Below are the code and all the weights of a small trained network. Each question names an input and a target symbol and asks about switching units off, where a switched-off unit gives its printed mean instead of its output.

import numpy as np


def w(rows, s, z=0):
    codes = np.array(rows[::2]) - 128.0
    scale = np.full(codes.shape[1], s)
    scale[-1] = z or s
    return codes * scale


def f(y):
    return np.maximum(y, 0)


def softmax(a):
    e = np.exp(a - a.max(-1, keepdims=True))
    return e / e.sum(-1, keepdims=True)


def log_softmax(a):
    a = a - a.max(-1, keepdims=True)
    return a - np.log(np.exp(a).sum(-1, keepdims=True))


def net(x, mask):
    ids = ['αζξπστψ'.index(c) for c in x.split()]
    T = len(ids)
    res = E[ids] + P[:T]
    q, k, v = (res @ M[0].T for M in (Q, K, V))
    z = softmax(np.where(np.tri(T) > 0, q @ k.T / 4**0.5, -1e9)) @ v
    res = res + np.where(mask[0], z, O[0][:, -1]) @ O[0][:, :-1]
    y = f(res @ A[0][:, :-1].T + A[0][:, -1])
    res = res + np.where(mask[1:9], y, B[0][:, -1]) @ B[0][:, :-1]
    return log_softmax(res[-1] @ U[:, :-1].T + U[:, -1])


Q, K, V, O, A, B = {}, {}, {}, {}, {}, {}
E = w([
[176,126,70,124,174,75,86,149,185,138,185,124],'α',
[175,113,156,114,64,148,167,188,64,97,85,121],'ζ',
[151,162,113,132,117,111,149,117,132,48,109,176],'ξ',
[130,135,161,62,47,83,159,67,105,43,133,32],'π',
[45,53,97,113,106,182,104,119,112,96,156,4],'σ',
[124,103,108,119,161,101,153,227,82,130,122,173],'τ',
[230,102,94,124,83,120,113,118,202,114,131,38],'ψ',
],0.022)
P = w([
[142,103,134,200,165,143,32,59,57,137,69,117],'0',
[156,249,67,135,181,187,96,132,60,122,95,51],'1',
[138,88,142,202,132,101,59,71,96,126,73,132],'2',
[157,206,122,149,164,168,138,130,109,104,141,84],'3',
[127,81,164,197,120,78,76,74,122,113,77,136],'4',
[142,182,119,127,135,147,155,142,142,106,145,111],'5',
[112,77,185,191,95,56,92,92,141,112,87,150],'6',
[123,166,113,95,112,127,166,156,163,116,149,134],'7',
[101,71,200,174,78,44,89,95,157,113,104,160],'8',
[109,143,106,65,95,108,179,164,183,123,167,154],'9',
[92,76,208,165,32,35,83,119,170,114,118,159],'10',
[86,110,95,37,76,86,201,163,199,126,201,183],'11',
],0.018)
Q[0] = w([
[176,184,48,103,217,157,111,103,246,157,160,163],'h1',
[90,20,146,210,118,89,73,140,141,139,112,186],'h1',
[172,131,95,54,105,26,144,144,100,124,53,143],'h1',
[132,206,61,45,233,216,217,197,87,190,143,197],'h1',
],0.013)
K[0] = w([
[205,168,82,161,183,93,91,104,222,161,135,177],'h1',
[19,107,142,45,119,78,122,177,161,149,195,118],'h1',
[148,148,190,116,61,95,170,152,165,66,100,131],'h1',
[216,148,121,174,213,116,122,210,82,151,98,250],'h1',
],0.015)
V[0] = w([
[4,135,77,196,145,174,89,75,149,30,116,115],'h1',
[89,61,143,144,168,160,137,184,82,154,92,79],'h1',
[178,133,132,228,173,156,27,125,74,198,62,116],'h1',
[94,123,113,159,111,155,115,254,217,110,122,156],'h1',
],0.0062)
O[0] = w([
[98,175,100,123,52,152,143,141,144,158,202,131,254],'h1',
[171,104,146,175,101,120,184,141,94,125,177,163,190],'h1',
[89,85,127,86,119,115,165,93,165,137,126,169,167],'h1',
[72,131,86,160,131,254,146,23,108,129,124,155,74],'h1',
],0.0097,0.009)
A[0] = w([
[62,71,156,181,199,99,99,105,149,166,114,172,3],'n1',
[161,124,143,113,145,107,143,3,116,106,60,175,116],'n2',
[73,81,146,174,152,127,112,147,119,150,150,139,80],'n3',
[133,131,159,143,179,185,191,185,144,106,170,96,123],'n4',
[138,98,156,119,156,107,73,24,190,143,96,169,65],'n5',
[120,41,151,154,145,134,163,115,118,144,54,156,106],'n6',
[164,82,151,133,119,106,89,143,150,108,81,132,131],'n7',
[123,78,139,106,85,88,138,145,173,127,135,174,141],'n8',
],0.012,0.0056)
B[0] = w([
[142,224,75,73,133,45,100,47,94,253,88,113,140],'n1',
[140,191,171,120,129,158,76,182,134,149,105,50,148],'n2',
[171,151,79,138,91,122,185,126,104,113,102,132,160],'n3',
[133,131,75,84,151,134,68,109,167,137,75,150,169],'n4',
[175,105,116,88,88,204,163,85,117,76,172,183,148],'n5',
[94,116,168,131,133,149,225,124,163,115,168,95,157],'n6',
[46,106,141,98,135,87,133,133,114,141,144,142,184],'n7',
[154,140,125,174,188,170,99,115,132,136,88,142,248],'n8',
],0.012,0.016)
U = w([
[147,167,102,167,235,227,8,128,57,85,23,19,224],'α',
[134,108,104,3,59,100,221,203,246,85,185,210,122],'ζ',
[135,115,124,92,125,141,91,104,105,129,112,152,33],'ξ',
[78,95,126,114,137,98,72,131,122,115,107,151,115],'π',
[168,108,123,197,119,144,113,115,99,107,145,126,238],'σ',
[115,148,118,130,138,130,135,126,144,148,92,111,2],'τ',
[107,137,164,135,182,174,119,149,131,116,160,104,60],'ψ',
],0.0075,0.0039)

Each question gives the input, a string of symbols that net reads in full, and the target symbol t.
The units are the heads (4 rows each of Q, K, V and O) and the neurons (one row each of A and B). Each row of codes is followed by its name. A weight is (code - 128) times the scale printed after its matrix; where a second scale follows, it is the last column's (O, A, B and U).
mask holds one flag per unit, heads first, then neurons. A switched-off unit (its flag False) gives its mean, the last column of its rows in O or B, instead of its output. The means were averaged over made-up inputs and are rounded, as every weight is.
A unit's drop is (log p(t) with every unit on - log p(t) with that unit switched off) / (log p(t) with every unit on - log p(t) with every unit switched off).
The circuit of an input: a set's keep is (log p(t) with only the set's units on - log p(t) with every unit switched off) / (log p(t) with every unit on - log p(t) with every unit switched off). Starting from all 9 units, units are removed one at a time, each time the one whose removal leaves the highest keep (on an exact tie, the one counted first), for as long as the keep stays at least 0.8.
circuit, biggest first: the units of the circuit, biggest drop first
top k neurons: the k neurons with the biggest drops, biggest first
drop of u: that unit's drop, to one decimal
input τ σ σ τ, target ζ: circuit, biggest first : [h1]
input α σ τ, target σ: circuit, biggest first : [h1; n8; n7]
input ξ ξ ζ, target ψ: top 3 neurons : [n6; n2; n7]
input τ τ ψ, target ζ: circuit, biggest first : [n5; h1]
input π ζ ξ, target π: top 2 neurons : [n7; n8]
input π τ ζ, target π: circuit, biggest first : [n7; h1]
input ζ ψ π σ ζ ζ π τ ψ, target π: circuit, biggest first : [n7; h1]
input π σ ψ τ σ ξ, target α: circuit, biggest first : [h1; n2]
input ζ π ζ ξ ξ, target π: circuit, biggest first : [h1; n7]
input ζ ζ α τ ζ α ξ ξ ζ τ σ, target σ: circuit, biggest first : [h1; n3]
input ζ ζ σ ξ ζ τ α π ζ, target π: circuit, biggest first : [n7; h1; n8]
input ζ σ τ τ, target ζ: top 2 neurons : [n8; n6]
input τ σ ζ, target σ: circuit, biggest first : [h1; n8]
input ψ ζ π τ ξ α, target α: circuit, biggest first : [h1]
input ξ σ ζ τ π ξ π σ ξ π ψ, target π: circuit, biggest first : [n7; h1; n8]
input τ σ α α, target ζ: top 2 neurons : [n8; n5]
input ξ ζ σ ζ, target ζ: top 2 neurons : [n8; n6]
input ξ τ ζ ξ τ σ τ σ ξ α ζ, target σ: drop of h1 : 0.6
input ζ ξ π ζ τ τ τ τ α, target π: drop of n8 : 0.7
input σ ψ σ ψ, target ζ: circuit, biggest first : [n8]
input σ α ξ τ ζ ψ ξ σ, target ζ: drop of n2 : 0.1
